Below are the code and all the weights of a small trained network. Each question names an input and a class and asks about switching units off, where a switched-off unit gives its printed mean instead of its output.

import numpy as np


def w(rows, s, z=0):
    codes = np.array(rows[::2]) - 128.0
    scale = np.full(codes.shape[1], s)
    scale[-1] = z or s
    return codes * scale


def f(y):
    return np.maximum(y, 0)


def log_softmax(a):
    a = a - a.max(-1, keepdims=True)
    return a - np.log(np.exp(a).sum(-1, keepdims=True))


def net(x, mask):
    res = np.array(x, float).reshape(1, 4) / 4 @ E
    y = f(res @ A[0][:, :-1].T + A[0][:, -1])
    res = res + np.where(mask, y, B[0][:, -1]) @ B[0][:, :-1]
    return log_softmax(res[-1] @ U[:, :-1].T + U[:, -1])


A, B = {}, {}
E = w([
[126,9,91,116,66,126,219,126,128],'x0',
[129,62,254,179,110,206,95,127,129],'x1',
[126,193,152,72,51,175,156,130,123],'x2',
[128,115,172,113,144,40,138,128,127],'x3',
],0.0076)
A[0] = w([
[128,166,107,133,148,135,108,129,128,199],'N1',
[125,112,140,125,137,125,134,130,125,130],'N2',
[127,139,169,123,109,172,128,127,125,31],'N3',
[122,91,158,132,128,104,123,126,126,76],'N4',
[137,97,71,121,96,146,133,130,121,78],'N5',
[127,82,160,132,133,106,129,125,127,92],'N6',
[124,95,56,126,105,163,150,128,131,95],'N7',
[128,206,118,157,207,144,59,125,123,4],'N8',
[130,152,111,113,120,106,138,128,127,80],'N9',
[129,165,234,123,83,225,117,129,128,69],'N10',
[128,253,66,94,109,74,137,129,134,44],'N11',
[125,150,119,111,125,99,145,126,126,43],'N12',
[130,127,136,129,129,129,131,130,131,143],'N13',
[124,111,110,129,117,132,140,123,124,93],'N14',
[129,74,187,127,133,91,131,130,131,50],'N15',
[131,83,165,136,128,98,128,130,124,71],'N16',
[126,86,102,117,105,139,151,128,125,56],'N17',
],0.019,0.0023)
B[0] = w([
[129,128,120,133,176,112,96,128,130,174],'N1',
[122,143,135,101,107,110,139,129,135,145],'N2',
[122,129,158,130,114,170,102,122,119,171],'N3',
[133,128,147,143,108,87,142,129,115,167],'N4',
[126,136,109,136,128,161,193,133,152,176],'N5',
[127,144,167,92,107,79,160,120,132,176],'N6',
[127,136,106,115,134,180,206,131,163,190],'N7',
[128,162,118,134,203,102,56,152,234,230],'N8',
[130,122,116,126,113,124,128,125,93,160],'N9',
[128,116,170,128,51,232,49,119,108,249],'N10',
[128,115,71,115,156,109,119,117,1,249],'N11',
[129,128,122,130,114,123,126,122,84,157],'N12',
[128,122,118,131,115,128,123,129,126,136],'N13',
[118,136,131,126,141,137,150,122,153,151],'N14',
[133,95,150,152,105,60,128,123,115,190],'N15',
[126,122,149,113,95,74,145,132,128,177],'N16',
[133,126,132,159,160,160,170,134,170,176],'N17',
],0.032,0.014)
U = w([
[142,165,55,73,177,106,131,87,3,43],'0',
[137,142,209,136,46,223,68,84,148,222],'1',
[158,99,206,141,66,11,176,93,163,224],'2',
[131,141,101,139,125,192,254,105,204,143],'3',
[148,214,125,149,199,84,61,162,241,2],'4',
],0.0055,0.00063)

Each question gives the input, the list of numbers given to net, and the class t.
The units are the neurons (one row each of A and B). Each row of codes is followed by its name. A weight is (code - 128) times the scale printed after its matrix; where a second scale follows, it is the last column's (A, B and U).
mask holds one flag per neuron, in row order. A switched-off neuron (its flag False) gives its mean, the last column of its row in B, instead of its output. The means were averaged over made-up inputs and are rounded, as every weight is.
A unit's drop is (log p(t) with every unit on - log p(t) with that unit switched off) / (log p(t) with every unit on - log p(t) with every unit switched off).
most important unit: the unit with the biggest drop
top k neurons: the k neurons with the biggest drops, biggest first
drop when u is switched off: that unit's drop, to one decimal
input [-7,-1,4,0], class 4: most important unit	N8
input [8,2,3,4], class 2: top 4 neurons	(N15; N16; N6; N4)
input [-4,0,7,5], class 0: top 2 neurons	(N11; N17)
input [5,-1,5,5], class 3: top 2 neurons	(N11; N10)
input [-7,0,5,6], class 0: top 2 neurons	(N11; N17)
input [2,-4,-1,-5], class 3: top 2 neurons	(N7; N5)
input [-6,-3,8,-1], class 0: drop when N11 is switched off	6.4
input [-6,1,1,-2], class 4: drop when N8 is switched off	2.7
input [4,-3,5,-3], class 3: drop when N7 is switched off	0.1
input [2,-3,-2,-1], class 3: top 2 neurons	(N11; N10)
